Moves between nodes:
lu: Dis->Puf, Div->Dup, Nin->Vob, Ruv->Fos, Lib->Fel, Mol->Far, Mit->Tik, Vov->Mit, Fut->Zof, Siz->Pif, Vof->Buv, Puf->Sud, Tef->Sab, Nif->Nin, Riz->Gir, Maz->Vem, Sev->Div, Dev->Pum, Buv->Gal, Vob->Dev, Fos->Tep, Gir->Siz, Vad->Vez, Vur->Dis, Pum->Mol, Far->Fut, Gid->Ruv, Gal->Lam, Kap->Das, Dup->Loz, Das->Laz, Tik->Kap, Sud->Bef, Zof->Maz, Niv->Nif, Gor->Riz, Tep->Vad, Gik->Gor, Loz->Niv, Nol->Gav, Sab->Vur, Vem->Lib, Vez->Nol, Pif->Vof, Laz->Rar, Rar->Sev, Lam->Tef, Fel->Vov, Gav->Gik, Bef->Gid
di: Dis->Nif, Div->Gid, Nin->Vur, Ruv->Sev, Lib->Riz, Mol->Gal, Mit->Gav, Vov->Gik, Fut->Vof, Siz->Maz, Vof->Fut, Puf->Niv, Tef->Dev, Nif->Dis, Riz->Lib, Maz->Siz, Sev->Ruv, Dev->Tef, Buv->Far, Vob->Sab, Fos->Rar, Gir->Vem, Vad->Das, Vur->Nin, Pum->Lam, Far->Buv, Gid->Div, Gal->Mol, Kap->Vez, Dup->Bef, Das->Vad, Tik->Nol, Sud->Loz, Zof->Pif, Niv->Puf, Gor->Fel, Tep->Laz, Gik->Vov, Loz->Sud, Nol->Tik, Sab->Vob, Vem->Gir, Vez->Kap, Pif->Zof, Laz->Tep, Rar->Fos, Lam->Pum, Fel->Gor, Gav->Mit, Bef->Dup

The rows follow the links: the fewer symbols apart two nodes are, the more alike their rows tend to be.

Each row is also shifted at random along 8 hidden directions that mean nothing.

Some nodes, each with a row of numbers:
Rar	[-129   56  -26  -32   34  -37  -92  108  151   23  -15  105  -72 -117  -36    7   38   52   18   93  -71 -101   85  -75   72   40   59  -61   32   61  -37  -89  -93  129 -120  -30 -171 -104]
Gir	[  -2   -1    9   44    3   16   63  -68   11  205   56  -23  -56   34   77 -105   58   33  -24   13   -1  -47  -32   86  -21 -192 -116   10   76   -8  -32  -26   45   -6  -40    3   30   13]
Fut	[  13  -85   65    2  -46   59  -61  -95   51   48   22  -56  115  -51   -1   68  -82   19  -57   70   -4   67   12   24  -35   71  -30  -10   34  -10   13   60   64  -28   35   72   83  131]
Nif	[ -45   49  -57  -43   60  -29   10  -26  -58  112  -50   29   46   -9  -87   11  -40   -4   40   18  -70   38   -9  -36   53  -38   79  -26  -14  -24   18   19  -69  144   41 -142  -39   91]
Bef	[  54   14  -26  -40  -49   31   74   72 -179 -185  -53   57   75   88  -63  171  -27  -79   90 -146  -39   75  -53  -42   23   17   98   -1  -93   30   35   -3  -61  108   59  -82  -66   62]
Nol	[-128  -25   34   22  -69   92  -41   92   68  -60   14  -60    4   19    8   43  -37  -25   17  155  -66   60   71   -9  -77  -42  -36  -50   15   48   -6   32   95  -17  -58  150  -53   90]
Tef	[-183   87  -47  -11   51  -43  -62   57  -26   94  -17  140   10  -89 -109  126   19   13   67    6  -78  -55    3  -23  127   82   75  -77   47   78    8  -74 -162  203  -57 -128 -114   -7]
Sab	[ 156   35  -19   33   33  -61   15    5   27  107  -29  -18    0  -44  -12  -34  -13   71   29    6  -51  -29  -11  -39   76  -98  -26   42   11  -33  -70  -12   12   99   42  -66   14   20]
Maz	[-272    5  -21   41   -8   18  -22    0   77   64   65  -45  -44   14   18  -57  -11  -29   55   71   -6   15   47   64  -33  -98  -21   15   31  -24   -4   55   55  -43    1   44  -55  -22]
Zof	[ -21  -97   13  -90  -33   83   21 -192   18  114   59   53   90   62   -5   45  -40  -22  -44 -163   13   -6  -48   84    2  -42   12  -18   63  -52   53   24  -53   53   16 -107  -25   30]
Buv	[ 150  -14   60   78  -40    9  -51  105    7 -116  -15   28    1  -71   21  117   49   35  -18   49  -41  -22   31   -6   33  105  -72  -30   23  113  -63  -68  -20   21  -53  103   54   41]
Fos	[  36   -1   17  -59   17  -53   49 -116   83   78  -16 -126  127  -26    2  -67  -77  113  -98   17  135   81 -104  -38  -16  -17   -8  141  -30 -109   13  117  111  -38  120  -16  187   56]
Dis	[  71   39  -31   60    4  -21  -14   18    1 -123  -55   15   63  -75  -57  106  -73   39   69   10  -94    7   37  -45  123   52    7    1   -8  -41  -64   15  -19  111   77  -50   -8  112]
Siz	[ -55  -15   80   43   13  -12  -64  -65   28  145   36   33   26 -114   17   31   26   79  -67   93   59  -25  -22   17   15  128  -67  -39   99   72    2  -24  -26  -29  -91   66  127   55]
Dev	[ -69  -29  -56  -32   49  -36  -22  -44  107  -79  -35  -86   42  -25  -34  -99  -57    5    2  -23   11   31   69    4    6  -25   60   40  -31 -108  -10   89   32  -75  115  -52   -3  -45]
Das	[ -87   68   -3  -18   49  -73  -37   59  177  118   16  -20  -95 -117   33  -99   57  126  -42  114   75  -77  -11  -51   27  -25  -35   65   26   17  -33  -32   -3    8  -73   35    5 -154]
Lib	[ 181 -116   73  -62  -67   89    2 -133   18   75   81   27  -19   79   96  -24   35  -38 -110 -115   51  -37  -28   54  -98   36  -32  -34   44   -4   58  -25  -16 -105  -43   33    1  -77]
Gav	[-295    5  -34   43   11   43   35 -101  -72   78   69   40   -8   75  -32  -70  -22  -69   64  -15  -30   20    6   80   15  -87  -26  -51   74  -80    5    9    9    6  -24  -73  -59   83]
Ruv	[ 188  -42  -10  -80  -31   28   80  -48  -71   45   -9  -65   -8  144    7  -75  -48  -50  -22  -53   -3   46  -38   -6  -68 -116   28   29  -81  -81   41   57   86  -46   83  -45  -23   16]
Vez	[ -62  -72   47  -78  -16   55  -27 -137   44  -26   33   23   94    0  -14   17  -42    4  -89  -52   83   30  -30    8  -37  115   37  -21    4  -47   84   29  -27  -35   -7   -2   39   26]
Vob	[ 211   -3   -9  -25   -5    1   80  109 -115  -10  -81 -110   39  100   15   29  -14  -50    6   25  -22  112  -73  -30  -94 -133    4   73 -131   40   13   78   95   -9   87   63   78   63]

From each start, follow one symbol. Which node do you reach?
Answer with the node's name.
start [ 175  -74   50 -158   63    1  -52 -142  -23  118  -57   62  167  -63  -51  104  -42   40 -130  -51   54   32  -79  -74   -6  205  119  -22  -22   31   87   10 -116   93   27 -105   91   78]
di -> Vur
start [ -13  -76   74  -26  -53   92  -60  -13  -44  116   51   38  -12   43   34   69   25  -70  -51   27   24    9  -27   24 -114  110    7  -81   13  113   90   -8  -11  -74 -107  106  -23  -18]
di -> Gir
start [ 113   21   -8   21   40  -75  -26   35  126  -15  -18  -21  -21  -88   24  -40   30   91  -31  -11   17  -80   27  -21   68    9  -40   53    7   -1  -68  -35  -15    6   28   -4   30  -84]
lu -> Tef
start [ -58  -49  -17  -94  -34   28   -4   10  195  -31   20  -86   -1   31   46  -81  -17    8  -55   19   39   18   56  -24  -98 -122   32   57  -39  -66   16   60   93  -65   21   38  -48  -81]
lu -> Vez
start [  48   28    8   41  -23   43   46   62 -148   21   50   46 -164  107   67  -70   98 -107   40  -35    3  -57  -15   36  -67  -33  -31  -57    0   45    7  -74  -12  -77  -92   37  -74 -111]
lu -> Kap
start [  27  -82   32  -16  -32   79 -121    5  -43  -19   11  -16    5   25  -28   17  -46 -131   23  117  -97   54  132    6  -90   93   68 -135  -27   38   43   51   61  -98  -26   95  -73   67]
lu -> Far
start [ -77  -11   64   47  -17   -5   10    9    0   58   29  -23   18  -30   49   20   45   40  -49   45   90    2  -61   36  -28    8  -84   12   34   59    3   -3   41  -39  -73  111  129   28]
lu -> Gir
start [   0   -8   45  -10  -43   92  -71  174 -228  -39  -38    1   10   81  -67  161  -12 -196   78  135  -89  122   16  -36 -150  106  110 -155 -102  180   98   41   22  -31  -52  132  -69   87]
lu -> Mol
start [ 152   40  -87   -2   33  -41   89  -43  -53   57  -29  -33  -49   82  -23 -118  -53   -9   78  -88 -100  -13    2    8   68 -223   -6   68  -29 -147  -55   34   64   39  124 -157  -49   19]
di -> Niv
start [ -87  -62   36 -143   10   12  -50  -85   30  190   30   19  111    7  -25   91  -28  -14  -82  -20   88   47  -81    7  -78   79  107  -21  -13   49  123   43  -57   28    6  -23   12  -19]
di -> Buv
start [  55  -26    1    7  -22   25  -42  -95  -13 -122  -27   -4   93  -32  -82   40 -110  -17   24    5  -72   44   64  -24   45  144   27  -36   -3 -101   -3   54   24   11   76  -60   -4  151]
lu -> Ruv
start [ -76  -53   77   61    0   59  -10 -200  -37  147   56   -3   81  -33    0  -38  -29   50  -65   66    7    9  -14   72   15   74  -91  -52  126  -67   18   16   29  -42  -20   11  121  202]
di -> Vov
start [  22   -7  -43  -83   28   42  -44   -4 -126  -34  -51  160   52   11 -105  117  -17 -111   59  -70 -129    0   50  -47   64   90  137 -140   -9   47   53  -62 -182  181  -38 -177 -192   67]
lu -> Nif
start [  45   34   13  -75   13  -17  -28  126  -60   54  -59    1   42  -15  -60  114  -18  -23   16   74   20   61  -65  -93  -29   84  106    5  -97   84   57   44  -21   89    6   19  -10   -6]
lu -> Bef
